-107  83  -120  -90  -213  -220  -30  61  -201  -97  -130  -137  59  -2  -135  -80  60  -212  -83  -17  -82  -20  -165  0  -13  64  -143  43  107  13  -37  140  -57  130  -127  6  47  117  -25  80  70  7  109  45  93  173  -126  140  9 -> [35]
183  39  -20  -170  -3  63  177  159  -12  64  -8  67  56  -99  34  64  -128  28  144  -89  -41  -37  110  168  83  199  64  31  -85  205  34  22  -80  59  0  -156  -132  -46  248  74  -90  22  -73  -25  330  -2  -87  -146  -206 -> [41]
-138  -22  86  1  171  20  175  85  214  183  152  -28  -101  -150  -172  20  -36  146  245  -241  -40  -57  25  30  31  -26  192  56  -118  168  110  46  165  169  84  71  58  77  -85  137  -87  -190  -342  154  104  -18  70  57  -61 -> [25]
-13  37  -212  -96  -200  -114  -2  -52  -297  -86  -129  -90  -5  57  31  163  84  -9  -133  118  -27  84  -66  -83  -42  47  -34  -137  147  29  62  1  -26  -86  -58  -84  -56  70  56  62  95  63  211  56  68  113  -55  95  16 -> [48]
1  -53  21  -107  7  -42  21  -99  -38  42  -43  25  34  120  8  102  131  -116  51  -93  7  32  29  -51  -41  191  50  35  144  -67  -67  -6  147  25  -51  122  -167  -45  -25  -5  -57  -86  75  79  111  60  11  92  -168 -> [37]
-112  -166  50  5  288  169  229  103  360  121  236  102  32  -145  -188  9  31  155  192  -142  -97  -95  57  -67  -86  113  136  192  35  184  184  104  109  105  231  101  13  -30  13  64  -26  -173  -325  270  22  -135  26  134  -376 -> [45]
43  -23  -84  -26  48  -96  228  59  -33  -15  52  92  -74  -146  65  186  149  74  282  -98  62  104  -111  -48  157  103  29  -70  -23  105  -125  -162  166  -18  -25  -3  -114  25  -43  279  89  -101  -54  102  201  97  -111  95  -81 -> [24]
-67  12  2  -68  201  -20  -2  84  -8  -169  -35  -100  -141  3  -67  -20  195  24  52  49  -199  -63  99  82  36  11  -10  -71  -30  -14  -168  -24  -65  -124  -131  75  -58  -56  42  45  87  122  31  75  10  164  -177  34  -64 -> [50]
126  118  21  -234  69  69  232  -15  46  48  51  139  -4  26  127  281  -108  131  233  -42  -36  56  127  208  141  121  173  -58  -114  217  -15  162  99  41  31  -19  -120  63  217  1  -174  -105  -87  68  303  36  77  10  -279 -> [43]
-74  -15  -77  -252  -71  175  -232  -97  65  494  -114  -367  120  -66  63  -35  -149  -82  -73  179  -220  86  -125  62  111  -163  -217  66  -75  -159  158  379  275  40  -141  -76  178  -84  75  95  187  -91  -171  84  -237  117  390  286  298 -> [45]
-197  -4  -231  113  161  -90  37  -17  -101  -49  158  12  -133  116  -70  88  -140  150  10  22  -178  -8  31  -46  -91  31  126  -93  -4  4  -21  4  109  60  18  183  16  201  9  202  57  -53  30  162  133  17  -135  64  6 -> [35]
91  45  159  -149  185  8  140  -117  -5  -29  76  148  -39  74  192  202  55  70  181  -22  -152  -103  161  115  62  180  128  -74  -107  104  -145  58  156  15  -112  129  -90  16  226  134  12  -15  -10  9  292  65  52  -136  -265 -> [32]
6  -50  48  31  293  111  63  -48  38  -47  105  113  -121  -55  -12  67  100  120  64  -50  -213  -221  113  29  -52  124  61  -115  1  56  -63  -112  41  -116  -48  50  -104  -156  167  143  154  80  -54  83  117  50  -107  -136  -108 -> [42]
-55  59  -30  160  108  -3  118  -63  -69  -128  21  109  55  -74  -9  215  138  68  27  -79  75  -39  42  3  -6  13  133  -67  -6  -44  -124  74  241  -5  139  108  -126  27  -78  202  150  -103  -2  204  144  111  -171  223  -170 -> [41]
-21  -25  33  88  128  -53  55  -227  -77  -151  203  145  96  33  56  262  -19  52  42  -140  -108  -133  89  -17  -152  45  116  -188  -79  -79  -73  34  251  1  52  186  1  54  93  238  312  -77  1  58  180  18  -32  -25  -43 -> [35]
-105  42  254  25  -24  -47  -29  -71  -53  94  -126  -253  78  -80  -112  8  342  -107  -107  -101  57  -70  69  -75  -69  26  4  -101  14  -174  19  77  101  140  -56  -78  6  32  -270  102  122  -95  85  77  -67  61  107  -2  184 -> [32]
-198  -5  -100  27  49  -147  138  94  -23  43  41  11  -97  222  -166  -26  -2  -16  10  -150  -1  -4  -28  10  -103  156  141  56  153  -30  -2  -28  135  191  -137  125  -54  124  -173  -84  -228  -153  58  157  120  55  -41  69  -81 -> [25]
-93  126  -170  12  -115  -189  -15  41  -325  -94  -102  -173  57  51  -100  -7  -5  -96  -68  59  -80  7  -68  -62  -69  128  -96  -81  72  -144  -52  13  75  72  -111  -18  -66  206  -34  129  119  68  163  96  115  183  -82  173  165 -> [50]
-91  -187  184  -22  68  201  94  185  374  140  -55  68  60  -188  -269  -21  283  78  116  -219  79  -11  27  -26  -14  85  136  220  116  -16  139  -52  125  -2  104  -73  -167  -312  -16  -196  -16  -96  -388  187  -105  40  48  235  -196 -> [42]
-66  -75  221  39  289  157  187  178  356  157  112  122  42  -10  -90  -47  30  112  157  -154  -17  -97  189  73  -9  85  242  248  -88  -22  91  48  225  53  71  122  -105  -185  68  -62  -64  -127  -383  110  109  -12  -50  59  -432 -> [35]
-140  48  -47  14  -27  -91  111  79  23  57  73  -153  64  84  -129  -41  0  -84  -34  -44  -2  23  -51  -175  -151  35  -22  28  112  -138  232  0  78  -15  38  42  47  60  -175  -37  106  -146  -49  71  -66  30  -81  114  -133 -> [35]
82  97  -293  -27  -297  -18  127  -15  -224  63  -16  -99  45  5  -93  87  -240  17  88  -113  30  38  -54  -84  -136  -61  -37  -18  197  157  222  36  -25  66  7  -18  92  85  -61  -55  70  -61  -83  5  121  93  98  105  23 -> [24]
243  50  271  -95  55  160  104  -231  15  20  -35  49  157  -169  26  201  292  -15  110  -38  2  -118  124  5  11  -56  -79  -139  22  32  39  152  34  -72  -5  -133  -85  -234  68  24  277  11  -50  -12  67  68  146  -29  -100 -> [35]
-28  -6  -42  109  94  7  89  23  -31  -92  36  150  47  -2  -17  65  61  51  1  -4  -100  -137  28  -21  -73  102  13  -31  77  -53  -43  13  159  -46  -48  52  -91  -61  122  67  200  -3  -27  97  126  113  -176  59  -176 -> [43]
-72  -55  -268  26  30  -126  51  97  -100  -41  63  -26  -145  163  -61  10  -47  25  -9  -14  -68  52  -47  -15  -55  -63  7  -84  86  -65  8  -145  1  -93  -190  43  0  -29  -61  3  81  -12  98  2  39  92  -212  -16  32 -> [41]
12  16  32  2  -17  -68  20  -127  -39  50  -24  177  -38  -192  73  258  140  56  149  -33  43  82  -56  -110  189  64  102  -99  -52  84  -54  -12  165  -44  150  -5  -215  2  138  337  121  -112  -86  54  257  54  -201  85  -129 -> [48]
-44  81  35  -60  97  -116  106  -6  -56  -112  127  7  29  110  -113  72  -62  -24  31  -89  -59  -27  49  45  -72  14  122  -16  -108  -56  86  -12  18  -15  25  66  -66  17  69  51  79  28  -60  3  185  48  -94  21  -141 -> [37]
-115  336  -179  34  -138  -96  235  27  -54  57  52  40  104  147  -168  -161  -150  -198  -101  111  -62  -63  -227  72  11  -72  -212  268  197  192  116  592  -199  470  -69  91  302  208  -213  1  7  -254  90  102  173  86  -71  129  -384 -> [45]
-143  377  -165  -96  -40  -198  151  -44  -163  -108  94  -165  -13  193  -56  56  -127  -188  -73  50  -46  84  -154  76  24  -41  -85  -59  -23  -19  31  249  -128  119  26  107  152  255  -242  107  46  -172  186  70  93  124  -133  124  -141 -> [24]
-93  -99  55  -83  285  130  204  209  358  163  46  112  -208  -73  -2  -44  160  116  152  -78  -47  -35  11  157  192  17  171  229  -29  257  -19  53  49  2  -24  98  -22  -227  14  40  -206  -142  -251  154  68  23  -151  23  -487 -> [32]
-86  -33  -64  19  14  -111  40  -75  -18  107  106  52  -10  160  -175  32  -66  -12  34  -53  -33  62  26  -105  -88  1  83  28  96  -7  127  98  0  193  0  80  -32  102  -55  14  -48  -139  24  34  162  -72  -41  -1  -63 -> [50]
234  19  -215  -146  87  191  597  -38  37  -132  348  454  116  -36  -166  503  -30  353  198  -65  5  34  -172  86  -126  209  -41  -398  192  201  322  -159  -55  -85  28  -539  -175  -114  230  -240  155  -21  26  231  140  -73  285  8  86 -> [50]
-90  -136  89  -253  -38  -75  -16  62  197  176  38  -121  -11  -187  -128  -28  141  6  185  40  -193  110  -130  -81  144  -52  -123  47  -83  122  131  148  -52  124  -84  -107  139  46  110  143  140  -73  -202  11  -40  -17  129  44  96 -> [25]
1  -29  160  -208  -36  -52  -36  -48  138  116  65  -1  -18  -111  -105  4  104  -64  168  -28  -217  -4  -81  -96  72  69  -154  -88  -18  18  98  10  -112  40  -118  -117  27  -43  165  70  232  -50  -128  -107  36  18  45  -153  112 -> [42]
-28  48  50  104  79  75  103  -84  79  -9  30  136  58  -90  -128  135  113  57  52  -83  42  -68  32  -46  -30  -89  90  7  76  17  88  141  142  -46  161  54  -106  -116  -9  4  128  -109  -178  139  70  78  -118  210  -256 -> [45]
-149  -123  169  -27  137  72  118  321  343  238  -52  0  -44  -264  -156  -14  170  94  158  -247  165  73  -32  21  171  85  277  201  -143  -37  139  -206  290  -111  173  -100  -272  -251  12  57  -134  -121  -478  168  23  57  -163  245  -208 -> [48]
-86  -11  64  40  -23  -122  5  49  -4  237  -93  -195  -51  123  -152  -205  190  -226  -119  -144  81  -66  -85  -2  -45  -141  -88  30  142  -196  69  8  71  95  -342  -42  64  -176  -362  -95  0  -142  93  -53  -89  112  -51  -78  113 -> [45]
-101  -84  230  -175  214  159  42  76  439  118  145  77  16  23  -99  -44  42  -52  56  -136  -170  -91  110  9  -51  211  109  166  1  -6  165  41  -38  -54  139  101  -64  -216  153  -125  -20  -149  -265  41  -27  -85  -91  -80  -443 -> [48]
-79  36  -9  4  54  -69  98  28  -22  -182  23  101  -22  19  -25  142  195  117  78  139  -101  58  -6  -104  29  52  18  -50  28  -51  -31  -19  58  -95  -21  40  -92  32  120  59  242  35  -39  88  74  143  -129  158  -170 -> [42]
-170  62  29  -46  56  -118  -67  -99  1  -79  160  -132  10  58  -183  35  -20  -153  -35  -155  -152  -59  -58  -144  -183  103  -35  -172  9  -247  118  -135  15  -120  82  82  -22  31  -61  66  263  -66  -19  18  -69  46  -114  11  111 -> [42]
25  -45  -61  -4  71  105  16  -28  -38  -157  -11  10  64  -20  9  126  91  47  -23  -4  -118  -75  185  50  -95  95  41  -41  58  50  -114  116  -39  -3  60  89  -29  -25  76  68  137  22  80  114  76  34  -86  22  -168 -> [43]
-79  61  120  44  -114  -64  1  123  -71  198  -174  -237  84  68  -186  -265  162  -205  -91  -40  28  -101  -27  -165  -129  87  -117  167  205  -246  159  -27  94  100  -223  -43  -32  -77  -210  -128  78  -15  -38  -9  -55  164  34  64  3 -> [48]
-47  -110  -32  112  240  157  255  226  322  131  104  219  -102  -33  -196  -94  76  167  152  -94  10  -63  19  79  46  -108  121  259  96  159  96  60  28  64  -39  43  -24  -270  -38  -120  -63  -118  -302  138  66  23  -151  85  -403 -> [43]
-3  264  -75  -199  -26  266  -60  -58  38  566  -79  -371  64  -128  230  9  -322  -47  107  89  -159  43  -154  209  255  -100  -200  67  -220  -136  14  333  413  104  -147  -9  221  -29  -44  245  216  -193  -301  89  -106  264  459  282  282 -> [48]
5  63  132  181  -142  -97  -146  159  -209  487  -410  -468  -30  -122  -116  -466  91  -297  -17  -203  200  -163  84  -59  57  -197  -16  333  55  -114  2  64  239  218  -278  87  -18  -125  -411  146  -153  -33  -159  -101  109  236  -99  49  48 -> [45]
-162  -455  203  -243  -61  44  -152  195  391  274  -187  -112  -72  -196  -300  -22  400  53  84  -244  62  169  22  -94  45  26  197  111  90  -6  206  -187  89  -100  2  -192  -225  -318  65  -240  -223  -55  -330  91  -217  -53  75  148  101 -> [37]
-130  116  226  234  -201  -204  -23  104  -151  405  -172  -295  152  -22  -242  -329  1  -173  -86  -100  151  -114  28  -263  -120  -105  24  227  37  -234  332  115  258  312  -119  -37  29  111  -263  74  43  -112  -209  -87  124  81  6  38  67 -> [25]
-131  -56  -15  46  187  -122  66  -67  -97  88  127  5  12  181  -174  -40  -89  -92  -75  -193  -51  -174  33  -36  -225  175  159  39  81  -72  109  -24  214  120  -17  136  -132  60  -49  72  -164  -52  56  147  194  -46  -48  8  -108 -> [50]
-69  37  -28  -268  -55  -115  -125  -16  -121  -116  -131  -267  -64  -23  32  57  133  -195  -33  -68  -142  14  0  62  33  163  -42  -125  -16  1  -153  -20  -69  -111  -34  65  -48  45  11  131  -7  31  154  41  4  135  -117  27  23 -> [37]
-34  39  -174  -17  15  -32  151  121  -64  134  79  -136  -115  -61  -109  16  -120  100  154  -80  -83  -10  -33  -101  -56  90  -21  -150  65  57  157  -152  47  -5  -52  -107  -5  139  -69  68  12  -69  -61  84  56  40  -7  -26  153 -> [41]
-86  107  -8  172  -172  -201  135  204  -188  289  -123  -273  5  135  -52  -233  -72  -37  79  -44  126  -3  19  -198  -83  -90  44  213  81  -156  186  -29  324  193  -277  109  95  159  -293  -8  -3  -106  -173  -59  112  190  53  96  -36 -> [24]
-69  11  -33  -108  79  -61  10  -17  -10  -83  175  -57  82  132  -81  29  -153  -90  25  -62  -216  -55  51  -114  -208  238  -6  -49  19  -156  127  -96  25  -98  71  120  -61  57  143  20  171  6  -39  15  62  -1  -82  -6  -113 -> [24]
-174  140  112  121  -27  -171  16  -82  -44  -132  98  -122  192  182  -112  118  68  -118  -148  -55  83  63  92  -131  -189  -83  89  -98  -56  -383  112  117  119  31  124  120  34  145  -248  16  293  -188  80  7  -31  30  -137  107  -54 -> [41]
-66  -142  135  -121  92  17  5  -41  204  38  62  107  41  -58  -169  -5  211  -96  70  -101  -107  -55  -58  -103  -30  151  -17  121  113  11  70  23  -4  13  47  45  -107  -160  91  14  86  -61  -125  86  19  -14  -46  67  -229 -> [48]
115  -19  -70  38  112  -8  208  27  -137  -13  1  174  -71  0  204  195  60  231  219  98  -73  -46  119  -48  58  135  94  -91  26  111  -108  -67  279  -70  -153  42  -154  70  206  154  65  30  -11  75  288  125  -59  1  -216 -> [41]
-89  44  -62  -12  78  -5  50  -2  -16  -25  -23  -19  -130  -36  -73  85  146  6  11  -86  -20  2  -28  71  61  36  55  -73  34  51  -109  -10  -22  22  -9  25  -60  -38  -114  120  -1  -72  54  132  62  96  -122  47  -16 -> [42]
-309  214  157  139  181  -183  88  5  22  -63  66  59  18  217  -46  50  29  -101  -146  -147  39  -86  22  183  -1  86  259  32  -164  -242  -149  177  312  200  -2  242  -52  130  -168  126  -63  -236  33  149  192  126  -214  107  -217 -> [24]
-134  45  81  155  -117  -118  11  131  -103  147  -156  -318  73  -77  -151  -145  158  -105  -93  -135  142  -68  27  -107  -91  -112  25  59  32  -173  107  50  194  128  -84  -17  69  61  -347  75  88  -110  -50  49  -47  128  -45  108  96 -> [41]
-54  12  76  -132  134  -2  44  -16  160  -81  172  76  17  106  -32  53  -7  -67  60  -29  -209  -37  67  -65  -83  217  8  -15  15  -66  62  -26  -80  -91  72  123  -58  -45  161  -8  150  -67  -53  -14  65  -21  -163  -96  -298 -> [32]
0  -36  48  -142  48  -58  71  67  -1  -49  -53  29  -38  38  43  45  182  -3  115  53  -124  1  35  -61  33  213  -2  6  74  2  -56  -77  71  -95  -127  36  -150  -31  162  2  30  44  -8  37  109  118  -84  30  -220 -> [37]
-12  69  113  152  -166  -199  -107  -35  -179  357  -117  -364  46  54  78  -233  -198  -266  110  -305  139  -94  156  -115  -59  -203  129  280  -100  -118  7  106  365  245  -121  424  172  97  -346  271  11  -211  -228  -202  221  128  -35  -30  -112 -> [25]
-44  52  176  70  132  17  -11  -80  42  -79  -81  163  -120  66  -24  59  267  30  -7  -55  -59  -137  100  180  87  -120  108  -20  -11  -36  -223  109  70  24  -223  121  -60  -218  22  -25  112  -6  -27  -7  120  213  -117  -40  -128 -> [48]
-65  71  152  219  -70  -245  367  192  -2  -285  27  313  26  22  -301  67  244  46  163  -334  231  -105  80  -98  -141  178  259  24  186  83  24  -128  35  173  38  26  -214  119  -134  -178  -120  -144  -73  68  346  76  -329  -5  -382 -> [43]
-48  48  -36  29  278  -38  144  -34  -98  -67  158  -63  -139  -39  -137  73  56  67  50  -128  -77  -114  0  78  -38  -21  74  -173  -105  22  -17  -139  3  -25  -28  -18  -41  -18  -107  240  97  58  33  123  114  46  -58  -48  120 -> [32]
-32  -8  -4  -192  -184  -61  -59  18  169  85  57  -98  69  -189  -135  69  6  -48  154  -9  -107  169  -179  -94  118  -218  -178  -71  -88  -46  203  105  -62  -82  17  -139  128  -57  88  41  384  -116  -262  -99  -115  74  -17  124  153 -> [41]
-41  -62  69  -34  275  67  219  118  290  237  187  123  -96  31  -129  -116  -97  6  143  -240  -60  -188  -38  103  -19  -26  120  170  1  89  203  -33  181  -44  -87  75  -29  -277  35  -86  -119  -128  -341  49  93  19  -81  -33  -348 -> [50]
54  107  271  -240  47  29  15  -90  239  117  32  -62  59  -72  30  65  169  -94  168  46  -123  52  -37  121  223  -246  -158  -33  -193  -68  6  299  11  -9  -160  -42  145  -164  39  14  310  -127  -184  -119  -62  136  109  16  -34 -> [45]
-196  -27  93  72  -118  -200  -120  144  -82  307  -188  -412  19  -61  -186  -302  96  -218  -130  -110  82  -43  -11  -193  -62  -87  23  184  25  -142  209  42  150  125  -62  28  36  48  -276  140  -60  -86  -97  -6  -26  54  -130  75  31 -> [35]
0  6  -49  -102  -220  -106  -44  -31  23  -72  4  95  52  74  39  166  -3  21  122  105  -95  208  -8  -148  52  -65  -30  -25  25  -68  67  58  -19  -92  -20  69  2  -2  216  -40  313  -69  -127  -145  77  102  -124  75  -140 -> [37]
